[  16 -119  -54  -77 -105   -5  141 -119  148  210  210  -32  110   72
  178   97   35 -309 -120 -538    0  -24   27  -37    5   13 -210  -35
  -92   91  130  167 -132 -389   49   -4] => gofo
[ 105   31  -35  108 -140  -73   94   41   78 -151  187 -162 -101 -183
 -170  104  -12  -23  390  -68   40  254  -85   70   56  120   28 -169
   77  -62 -186  291    4   86  -63  -38] => suri
[  27   33  -32  -61  217 -114   -3  -28  163  -71  142    0   48    0
    4    0  -22   26    7  177   30 -107   50  187  -25  121  -86  -29
   92  123 -165  214  -47  103   33   -7] => sefu
[ 117  186   42   -2  135 -124   46   37  -51  -80  360   -4   12 -119
 -107  148  -44  -86  329   91   75  -73    5   84  -21   59   78 -175
  157   95 -253  -72   93   41  -25  113] => zenim
[-308 -323 -313  258  -70  124 -134  -88 -179 -194   51  -75   -2  362
  150  -32   62  -94 -344 -178  189  133   -3  -37  185 -191   61 -138
   25  131   96  -96  -84 -255   64 -146] => tanu
[  26 -239  -53   28 -169   59   59   99   48  -47  161 -101  -96 -245
  -51   95  104  -68  392  -78   94  101  -28    3   92   99  187  -78
  -10   21   99   -7  -46   42   -4   88] => mimo
[  -1 -262  -26 -137 -275  185  161 -259 -111 -169  -21  126  193  -67
  158   54  -45 -276   57   21 -149  -52  -52 -193 -132  -52   30  -84
 -110 -182  206  -14 -131 -110 -101  -52] => Ger
[-147 -113 -213  -24  201  -84   18  -28   41  -61  265   -6  -65  217
  -63 -137  -55 -135 -765 -255  301 -279 -173   96  100   10  -92  -53
 -230  331  -67   95  -60 -467  -39  151] => Kifol
[-250  202  361  310 -112  299 -125   54 -132 -139 -191  209   53  252
  156 -263   95  -95 -164 -171   16 -191  -37 -163   36  -77  -36   30
 -120  -37  -57  -29 -190  367   71 -148] => Ger
[-234 -192  -42  -96  105   15  -87  204 -234   49   61  -79   50  151
   62  -34   66   39 -437 -464   91  -42  -42  -19 -134   17  -15    7
   87  445 -187  100  -42 -315   57  178] => zenim
[ 243   50 -116   -9  175 -232   11  -83 -143 -138 -105   52 -170 -247
  -30  -62 -194 -136  430  115  297 -104   16   -9  125  112  275   70
  -18  173   -8  -61   -8   47  -21  115] => Kifol
[-113 -142  -18  125 -270 -158 -123   22    5 -169  141  -10  -76   34
 -171  107  -71  -93  263   39  340   13  -17  180   92   21  265 -119
  -78  -42 -142  -24   55  136   39  -34] => Fuzuz
[ 115 -128   31   -8 -192 -209   70   15 -131 -142 -160  173   76 -191
   33  123  -99 -218  200 -279  -95  -77   -2   80   -1  -56   11   76
 -266 -102  253 -128    4   35   -9   22] => mimo
[-254 -149   34  -59 -143   61   39 -123  159  213  319 -215 -128   14
  -39   87  220 -237 -127  -89  255  -30  -84 -207    9   43   48 -178
  -50   31 -121  291 -109 -453  -51   36] => zenim
[  42 -154   55  -22    6  213  177 -221  -12   71  398   83  395  -63
  210  206  185 -240  -13  129 -250 -268 -192 -350  126  -17 -221 -289
  -97  -56  121  -12  -13 -141 -157 -250] => Fuzuz
[ 286  149  -44 -292  281  -62  192 -141 -108 -198   71  151  -82 -163
  218  -87  -63  -58   -7  234  -45  116   25 -219   70 -109  212 -206
 -178  109  -71 -110   35 -270   75  -87] => paf
[  40  -76  -13  -26   32 -188  116  -74  -77  -63 -162  211  -32 -224
 -147   52    5  -51   81   40  -11  296   -4  166    7    0   73 -192
  136  175  -96  -50   22 -207    1  122] => miman
[-118  -31  -59  173 -161  -32   39   -2 -140 -538  -49  394  -33  -84
  -96    5 -280  -84  -42  -83   41  227 -148  119   88  -87   55 -136
 -276  -48  107 -169   73  -89  -93   -1] => miman
[  98  176 -304 -345  152 -281  384   39  -23   56  467  258 -315 -477
 -255  281 -179   77 -291 -183  145  593  146  251   82 -126  -36 -225
  -92   67 -132  -53  100 -452 -103  125] => miman
[  84  -15   17   11  -21 -338   99  -36   41  -51 -232   24 -109 -337
 -103 -105 -213   39 -103  -99   80  -68  -67 -114   93  106   61   35
  -41  283  -77  -61  167  -64  -18  242] => Ger
[ 124  343 -182  -13   30 -180   16   33  -54 -130  166  236 -138 -222
   -5  -44 -195  -89 -189  -61  -33  166 -169  -94   29 -132   -9   11
 -365   73 -158  -66  111 -360 -175  140] => paf
[  26    2   17  177 -301    1  -26  -48  197  130  -43 -237  -60  -48
   30 -185   35  130   19  -98  -44  253  107  173 -381  -24 -132 -104
  147   70   26   81    9   55  181    5] => zenim
[ 133  103  115   19  -43 -110  -27   37    4  128 -285  106  118  290
   72 -152  -67   54   56 -189  -77 -352  -73 -117   55  193  -11  247
    6  -94   97  133  -19  279  -83  -62] => pir
[  -9 -122 -110   -9 -244  -42  -16   10  -23 -284  -83  315   63   65
  -49    2  -62 -117 -153 -178   19 -171 -163 -272   -8   54  118   87
 -282 -190  286   -4  -76 -102  -50   83] => gofo
[  98   70 -132 -111  366  -53  179  -17  134   43  294 -197   -1 -226
 -166   63  -55 -115   70   34  123  242  -91  132  -34   29 -108 -268
   27  272 -340   99    8  -25   92   38] => tanu
[-203  -52 -137  107  167 -269 -101  161   26  -82  -47   13 -140   22
 -187   52  -72  226  112  393  236  113  197  317 -242    1   23   30
  150 -171  162    5  -59  233  134   12] => Fuzuz
[  31 -163 -327   54 -279 -155   48 -143   10   44  270  186  -65  -63
  -45  -15  -98  -60 -352 -407   14  219  107 -102  -70  -51  141   97
 -158  142  -61 -137  -28 -590  199   68] => gofo
[-137  -44 -119   65   53 -187 -144   48 -115   -4  -59   12   -9 -201
  -37  162   57    3 -168  -29  -52  -50  -83 -174    9 -105    5   42
  -87  174  -20  -60   66 -165  -45  103] => zenim
[   2  -40  -29 -198 -184 -106 -192  198 -102   65   46  125  131   75
 -185   90   57  144 -899  -56   64   58   70 -345  228 -301  -55  180
   91  301  -56  143  117 -324 -226  226] => pir
[ -84  -22  -77  169 -135  -69  -47 -149   10  -75 -148  248  137  -24
   41   81 -169  -15  -81  -36 -161    6 -139   -4  -43   53  -13   -8
  -80   58  -84 -147  135 -169   51  -16] => Fuzuz
[  81  -76  -86   12   35  -61  -58   49 -115 -104  274  188   80   -6
  -28   30  -83  -99  197  -44  219 -102   67 -180  203 -121  109  -56
 -141 -168   41  192 -172   31   39 -144] => pir
[-280   79  125  128   -7  355  -55   40  -34  128  -43  -17  102  -99
  194  171   21   57 -310  -17 -305  -20  -75   87  -19 -168 -434  117
 -151  -86  296  -69  256 -224 -294   20] => fiz
[  84   89  -99   30   10 -121   12 -116  -26  -99 -204   48   47 -208
  -96   36   92 -144   14  303  -96  117  -51 -108 -114  -51   64 -120
  173   81   40 -131  157  -24   -8    9] => sefu
[  61 -102  -74 -210   84    7   99 -132   19   21   24   92   29 -148
  -94   66  -58  -33   36  133   72   10   73  -24  -78  -38  144  -75
  -59   15  100 -175   65   40   56   74] => zenim
[ -63  143   -3  302   15  109  -18    9  -96 -252  177  -61  -39 -156
   14  332   49 -237  343   38 -120  -77 -209 -293  268  126  142  121
  -76   -3 -181  -50   37  -34 -171   37] => paf
[ -45  166  -70  113  228  -28   27  129  -72  -25 -189  -43 -110  -19
  -52  114   59   38  120   57   22  290  -63   46   35   43  -89  -43
  249   89  -87 -117  -48  129  -32  125] => suri
[  62 -320   15   35 -451  -25  -42 -129  -40 -160  148   69  147  -26
   46  -63 -193  -86  365  155   68  -11  -93 -152   55 -100  269 -199
 -108 -129   19   23  -53  -39  -39  -40] => suri
[  91   50  -34  -54  117 -239   73  123   12   97   78   86  -32  -65
  -44   54  -91  147 -151  -62  146  102   39  310 -178   46  -80  -24
 -137  225 -208 -173   47   71   72  255] => sefu
[ -83 -145 -255 -113 -192 -100   74  151   38  -19   90  101  104  404
 -174  -63 -224  -47 -326 -255  424  166   13 -146  -30 -117   28 -174
  169  -56  257   87  -65 -151  -89  340] => miman
[ -20 -253 -283 -114   -9  190   51 -150  -57  -16  232  -10   -4   43
   47   47  111  -38 -292  -77 -130  107  116  -28  -96  -98 -182  108
  -68 -154  323 -119 -136 -338  -21 -125] => paf
[  -2 -223   69    1  -50   -7  280 -150  116  206 -242 -114  -55  264
 -150   36   27   78 -275 -164  317  305 -256  431  -34  219 -396 -354
  198  261  -58   33 -146   42 -209  203] => suri
[ -41   17   74  -11 -100 -148 -108  212 -133 -105   27   13    4   95
  193  -14   99    4  176   78  136  -52  -34 -196  187  -27   69  -86
   28  -83 -121   79  -32   84  -84  -19] => pir
[  57  195  -13   27  -37   27    6  214  -65  -81   90   68   -6   36
   97   24   16  109  -54 -135 -181  109  -95  121   23   10   12   76
 -118  128 -122    0   64  135 -161   66] => gofo
[ -13   49 -358  126  100   33  -68   74   78    6  247 -438 -275   76
   63  139  124 -180   87 -172  442  248  -21   90  137   39  -74   25
 -105    7 -275  227 -143 -154    9  130] => tanu
[ 129  180   83 -152   40  -86   53    6   74  128   18  -91  -43   -7
  128   -5  -75  137  -60  -35  -77  -48  -65   96   43   63 -169  -31
   17   47 -129   66  158 -121 -105   20] => gofo
[ -92   58  203   73 -185 -119 -104  119  149   48  -84 -174  -44   68
   -4  -49  233  175 -142   36 -171 -193   19  223 -198  106   -6  140
 -136  -59  -89  141  169  226   14  -17] => tanu
[-267 -180  104  216 -237  -27 -315  131  -99   14  163   87  110  255
  -51  176  357   50 -242   53   34 -228  -74  101   24 -110   96 -142
  -32  -14  -53  211   42 -131  -21 -196] => Ger
[ -32 -150  -56   52  -14  101  144   17 -167 -153  -78   31  188   62
  -98   45 -240 -201 -367 -241  148   32 -288  -52  -70    1  -20 -109
 -138  178   18  -75  182 -339   -3  153] => fiz
[  61  -88  286 -166  -56  148  202  109 -140  180   12 -143   49  357
  -71  -71  -92  124  -79  -96  255 -102   31   -9 -154  265  102  105
  239   99  -57  -28   67  127  -30   82] => pir
[ -24  -56  -40  -50  203 -211   56   11   43   28 -105 -247  -41 -112
   58   36    2 -146  329  131  121   40  -26   70  -27    0  130 -194
   76  159 -132   80  -25   68  115   51] => mimo
[ 173  102 -108 -103  227 -197   57  -78  -97  -44 -169  -11 -102   96
  -94    6  -48 -223   -8   -7  143  -30 -163    9   86   18  118 -162
  181  116 -102 -153  -17 -335   28  178] => paf
[ -83   -6  -12  -47  -21  -13  -85   59  -82 -214  138  127  -26 -189
  -29   19  -88  -21  -56 -101   46 -177  -58  -22  -47   32  119  -67
  -71  170  -67 -141  150 -190   33  156] => Kifol
[  45    2 -113    4  148 -303  -41  -20  -46 -160 -183  143  -73   49
  -86  -62 -100    0   94   60  218   38  -42   69   91   -1  141 -216
  180  177   -7  -92  -76   85   78   32] => fiz
[ -94  -63   -6  105 -113 -246    7  -44  -10 -162 -177  162  -69   -4
   -6  138 -131  -56  180  -88   63  -12 -131  157    1   89   93  -95
 -179  -52  -54 -135   23   20   25   37] => pir
[-161  -31   78   20  -17   88  181 -235  -35 -220  119  205   84  159
  388  -79  -12 -335 -448  279  325  -47 -142 -151  222 -218   91 -530
 -152  234   36 -203    2 -271  -11  -88] => fiz
[-234  109    6  -17  -71  172  -30   11   70  -35  296  264  105   -4
   60    6   62  215 -289  -33 -282   22   74 -149 -182   57 -339  162
 -134 -153   88  144   73  -35 -195 -143] => suri
[-148 -179  130 -207   59  239 -204  -37   83  126 -539 -346  -36  362
  278 -308  233  131 -299  -47 -120 -150   53 -247  -49  -63 -288  135
  204  -23  434  154 -235   44   -7 -129] => sefu
[ -55  -79 -128   86  -47 -121 -178  188  -13  -73  170  -37  -57  102
   38  -61  -12  233  -51  148   11  -49  228  -70 -131 -100  143  237
 -136  -97  190  -75   15   10   70   89] => Fuzuz
[ -53   52   40  196  -60 -190   36   86    1  151  192  -26   18 -404
    8  128 -321   49  248 -183  165  131  182  126   -7  -74 -314  116
 -107   39  -81  104   51  130  -47  123] => mimo
[ -67   95   87   -4  -74  140 -174 -165  214   74 -324  -80  -30  218
  106  -35  146 -156   84  -74  125 -268   35 -202  153   25 -142  192
  -17  -83  261  161 -289  573 -139 -123] => pir
[ 131  -13  -11   74  111  -51  105  -77 -109   33  -28  -65   28 -134
  -75   49  -46  -26 -153 -188   -2  -64  -91  -29   26   -7  -46 -178
  207  245  -50   95  -29 -235   62   72] => gofo
[ 102   23  183  -68 -119 -125   60   56  161   35 -106  146   89   91
 -291   -5   20  -44  223  200  -10   52 -155  117 -159  111   -1  -25
  -53 -142   59  135 -189  431  -72  -67] => Kifol
[-119  153 -235   52  357  -51  -78   16 -181  -61   58   68  -28   72
  -38  -15  142   15 -134  163   77   92  -72  -24   85  -71   33 -210
  182  172 -229  122  -51   22  -10 -207] => Kifol
[ -38  -53  -67  -10   -1 -199  162   -1 -154  -17   68   26  121    1
 -248   33 -314 -188  -15 -225   87   36  -55 -136    1 -115  151 -185
  239   92   26  172  -44  -93   44  -89] => mimo
[ -59  -19 -103  113  -39 -378 -177  203 -105 -188  -16  143   35  -61
  -40  -17  -49 -112  350  283  258   56  -19   32   24  -16  299  -56
   32   65 -201  149   -6   89   16   95] => Fuzuz
[  94   96   98   84  -44  106  -75   -8   64   52  -38 -124  -36  -57
   31  -59  187   71  304  162 -264   92  183   -6 -109  -33  140  156
  104   65  -73  -39  -86  285   40   43] => mimo
[ -91  -31  -10  -14 -114 -309   79 -248  -19 -117   47  313   34  -64
  -15    8 -240   96  -92  253   92  -92  -90  316  -39  -24  -23 -356
  -97   17 -139 -249  188   72  -60 -131] => mimo
[ 262   -6  216 -134  231   67  195  -15   64  161   62 -272   70   67
    4  169    8   13  620   42 -217  106  143  278  -63  214 -201  125
  235  -20  108   -3  -23  332  -75 -151] => sefu
[-158   21   22  243  -80    1 -163  264  117 -163  294 -323  -29 -248
   25  171    6  100  544  -56   50  -47   11   95  -57  107 -215   -6
  -64 -241 -194   79   80  290   43  149] => fiz
[  80  -73  -51  -68  -77   39  152  -98  329  -69   -7 -373  -90   46
   45   90   75 -229  -17 -245   59  175 -107   79   73  153 -213   81
 -379   11   21   81   64   59  -41  -40] => tanu
[ -25 -158  -60   46 -277  -18   55  -93  139 -196  168  361   30   96
 -243  -59 -100 -120  104   14   75  211   59   62 -128   18  270 -101
  -49  -68  177  -71 -125   10  163 -119] => Kifol
[ -78   34    7  107   60  -61  -97 -102 -132 -189  128  137   -6   -5
  113 -113   69  -14  -89  238   -4  -68   29  -69  101 -149   91 -221
    9  103 -150 -206   55 -164   88 -119] => Kifol
[-132  144  182  140 -165   10   40 -155  -57 -249  127  381  -15 -105
  -45  -20 -252  -74  106  148  124  -88    7   59  -29  -29   50 -106
 -237 -109   60 -278   98  188  -87  -87] => Fuzuz
[  33 -171  107  -97   84  367   15  -42  -46 -122  364   -1  277  322
  158  -22   97 -121 -542   94  -59 -253   -8 -110  -21 -103 -151   12
 -133  -14  273 -145   15 -244  181 -424] => fiz
[-155   16 -169    5  189  -20  -12   77  -31  -80  109  -57   64    7
    3  142  -70 -123   23  158  116  108  -92  126   66 -109  -44 -159
    8  -47 -145  -50   77    7   26  -19] => zenim
[-247  -38  112  238  -44  -73  -18 -123  -97  -72  -97  186  170  -54
 -117   29  -95 -104 -121  118  -31 -139  -23   -2 -106 -141 -131  -27
  -38   -5  102 -189  -34  206  -35   -9] => gofo
[-117   15  -75   16  201    7  -23   89 -156 -196   41   61   24 -107
  -94  183  -91 -225   -2 -108  125   42 -168   45   33  -22  106  -99
 -131  172 -155 -143  192 -229   56   90] => paf
[  91   67  103   27  -27 -167  -76  -55    3 -125    2  234   59 -151
 -341   -7  -92  182   10  229   18   50   40  -88 -149  -40  159 -107
    1  144 -137  -32  102  222   50   22] => sefu
[ -35  -10 -181    3  185  -25  -12   -5  -39  -67   43  124   60 -166
  -68   -2  -61   -3 -212  108 -106  -63  -52   36   23  -99   21  -83
  101  209   34  -94  132 -256  -66  199] => mimo
[ 135  -33   13 -137 -100 -231   65 -108  162  142 -146  182  234  -64
 -210  196    6  117 -241  175 -205   95  112  400 -244 -162 -150 -169
   82  -93    9 -168   97  280  187  -35] => paf
[ -78  -16  157  -60 -246   94  -99  125    9  139   74   59   -8   41
   98 -172   85  185 -226  -33  -46   -2  -45 -136   84 -110   72  -25
  -65   34 -124  160 -122  -18  -51  -16] => miman
[ -82   92  -17 -206  188  120  122   41   11  109  467  -99   85 -200
 -130  178    1  -87 -224 -324 -234 -202  -96   75 -133  -16 -243 -117
 -145   34  -49   37  237 -362 -167  126] => Fuzuz
[ -53 -117 -116  -39 -111 -342  103    6   32 -119 -298  -66  -21  -93
  -34   26 -215  -79  311  -33  -20   56  -35  222  -22   35  168  -50
   16 -122   -2   37   88  130   -4  166] => gofo
